Below are the code and all the weights of a small trained network. Each question names an input and a class and asks about switching units off, where a switched-off unit gives its printed mean instead of its output.

import numpy as np


def w(rows, s, z=0):
    codes = np.array(rows[::2]) - 128.0
    scale = np.full(codes.shape[1], s)
    scale[-1] = z or s
    return codes * scale


def norm(h):
    return h / np.sqrt((h * h).mean(-1, keepdims=True) + 1e-5)


def f(y):
    return y / 2 * (1 + np.tanh(0.7978845608 * (y + 0.044715 * y**3)))


def log_softmax(a):
    a = a - a.max(-1, keepdims=True)
    return a - np.log(np.exp(a).sum(-1, keepdims=True))


def net(x, mask):
    res = np.array(x, float).reshape(1, 4) / 4 @ E
    u = 0
    for l in range(4):
        y = f(norm(res) @ A[l][:, :-1].T + A[l][:, -1])
        res = res + np.where(mask[u : u + 3], y, B[l][:, -1]) @ B[l][:, :-1]
        u += 3
    return log_softmax(norm(res)[-1] @ U[:, :-1].T + U[:, -1])


A, B = {}, {}
E = w([
[59,123,64,94,145,88,51,90,169,215,40],'x0',
[76,40,153,131,128,119,129,134,93,64,141],'x1',
[65,188,216,133,90,227,149,211,125,205,38],'x2',
[102,97,254,120,136,69,133,86,169,125,183],'x3',
],0.0051)
A[0] = w([
[28,148,128,124,121,135,57,171,66,158,102,151],'L0N0',
[70,74,124,119,70,146,97,143,127,199,145,190],'L0N1',
[93,3,110,210,145,129,84,133,109,119,156,2],'L0N2',
],0.0051,0.0004)
B[0] = w([
[240,99,103,45,157,161,71,51,14,107,137,250],'L0N0',
[111,161,178,210,78,115,81,12,170,64,196,195],'L0N1',
[138,3,62,106,84,136,188,109,201,68,133,216],'L0N2',
],0.0061,0.0021)
A[1] = w([
[176,144,3,75,172,147,132,93,137,139,88,162],'L1N0',
[172,165,7,154,154,84,150,149,140,158,127,181],'L1N1',
[112,194,154,127,109,3,156,214,189,145,147,1],'L1N2',
],0.0058,0.0012)
B[1] = w([
[185,141,162,101,42,129,112,218,212,116,40,252],'L1N0',
[94,64,164,2,215,139,158,204,133,56,98,219],'L1N1',
[211,110,76,64,188,160,179,202,100,116,222,155],'L1N2',
],0.0087,0.0042)
A[2] = w([
[205,138,121,150,95,199,163,253,17,123,124,151],'L2N0',
[100,197,171,134,82,104,95,175,139,141,80,254],'L2N1',
[126,49,171,59,55,55,208,79,97,10,114,103],'L2N2',
],0.0056,0.00089)
B[2] = w([
[149,2,196,216,151,101,168,31,219,99,181,233],'L2N0',
[155,150,28,85,45,175,59,162,174,73,112,168],'L2N1',
[163,72,4,49,125,236,43,145,187,91,66,254],'L2N2',
],0.0067,0.0064)
A[3] = w([
[168,65,103,9,170,150,97,226,150,58,107,215],'L3N0',
[7,75,166,78,98,63,113,1,81,158,93,1],'L3N1',
[150,110,174,237,46,240,86,117,127,114,131,164],'L3N2',
],0.0051,0.0012)
B[3] = w([
[202,122,110,48,130,170,176,213,165,207,136,249],'L3N0',
[122,1,134,121,202,159,229,106,114,123,69,134],'L3N1',
[94,194,91,180,129,73,64,118,63,163,172,171],'L3N2',
],0.0088,0.011)
U = w([
[54,159,161,113,174,123,141,99,50,150,91,71],'0',
[106,230,124,159,37,130,67,125,102,147,116,131],'1',
[184,65,95,23,149,182,151,177,196,111,107,166],'2',
[144,62,173,195,211,114,167,67,144,104,196,149],'3',
[3,222,62,126,160,39,254,196,75,24,90,2],'4',
],0.01,0.0087)

Each question gives the input, the list of numbers given to net, and the class t.
The units are the neurons (one row each of A and B). Each row of codes is followed by its name. A weight is (code - 128) times the scale printed after its matrix; where a second scale follows, it is the last column's (A, B and U).
mask holds one flag per neuron, layer by layer. A switched-off neuron (its flag False) gives its mean, the last column of its row in B, instead of its output. The means were averaged over made-up inputs and are rounded, as every weight is.
A unit's drop is (log p(t) with every unit on - log p(t) with that unit switched off) / (log p(t) with every unit on - log p(t) with every unit switched off).
The circuit of an input: a set's keep is (log p(t) with only the set's units on - log p(t) with every unit switched off) / (log p(t) with every unit on - log p(t) with every unit switched off). Starting from all 12 units, units are removed one at a time, each time the one whose removal leaves the highest keep (on an exact tie, the one counted first), for as long as the keep stays at least 0.8.
circuit, biggest first: the units of the circuit, biggest drop first
most important unit: the unit with the biggest drop
top k neurons: the k neurons with the biggest drops, biggest first
top k neurons in layer l: the k neurons of layer l with the biggest drops, biggest first
drop of u: that unit's drop, to one decimal
input [-1,1,2,-2], class 3: top 2 neurons -> (L2N0, L1N1)
input [7,-4,8,3], class 1: top neuron in layer 3 -> (L3N0)
input [-5,-5,8,8], class 3: circuit, biggest first -> (L1N0, L2N2, L3N0)
input [-2,-6,2,8], class 3: top 2 neurons -> (L1N2, L2N2)
input [4,-3,6,4], class 1: top 3 neurons -> (L2N1, L1N1, L2N0)
input [7,-8,5,1], class 1: circuit, biggest first -> (L2N2, L0N1, L3N0)
input [3,2,8,1], class 0: top 2 neurons -> (L1N0, L0N0)
input [-2,4,5,-8], class 1: top 2 neurons in layer 2 -> (L2N1, L2N2)
input [-2,0,1,3], class 3: top 3 neurons -> (L0N0, L1N2, L1N1)
input [-4,-5,6,-2], class 1: top 3 neurons -> (L3N2, L1N1, L2N1)
input [6,-8,5,5], class 1: top 2 neurons -> (L1N1, L3N0)
input [-8,-8,7,6], class 3: top 2 neurons -> (L1N2, L2N0)
input [-8,-8,6,3], class 3: top 2 neurons -> (L2N0, L1N2)
input [0,5,6,1], class 0: top 2 neurons -> (L1N1, L1N0)
input [5,4,8,-1], class 1: top neuron -> (L1N1)
input [-7,-4,6,-5], class 3: top 2 neurons -> (L2N0, L1N0)
input [-3,3,3,-5], class 3: drop of L2N0 -> 0.7
input [-8,-7,4,-1], class 3: drop of L2N0 -> 0.2
input [-8,3,6,-8], class 3: drop of L2N0 -> 0.6
input [-5,3,4,-4], class 3: most important unit -> L2N0
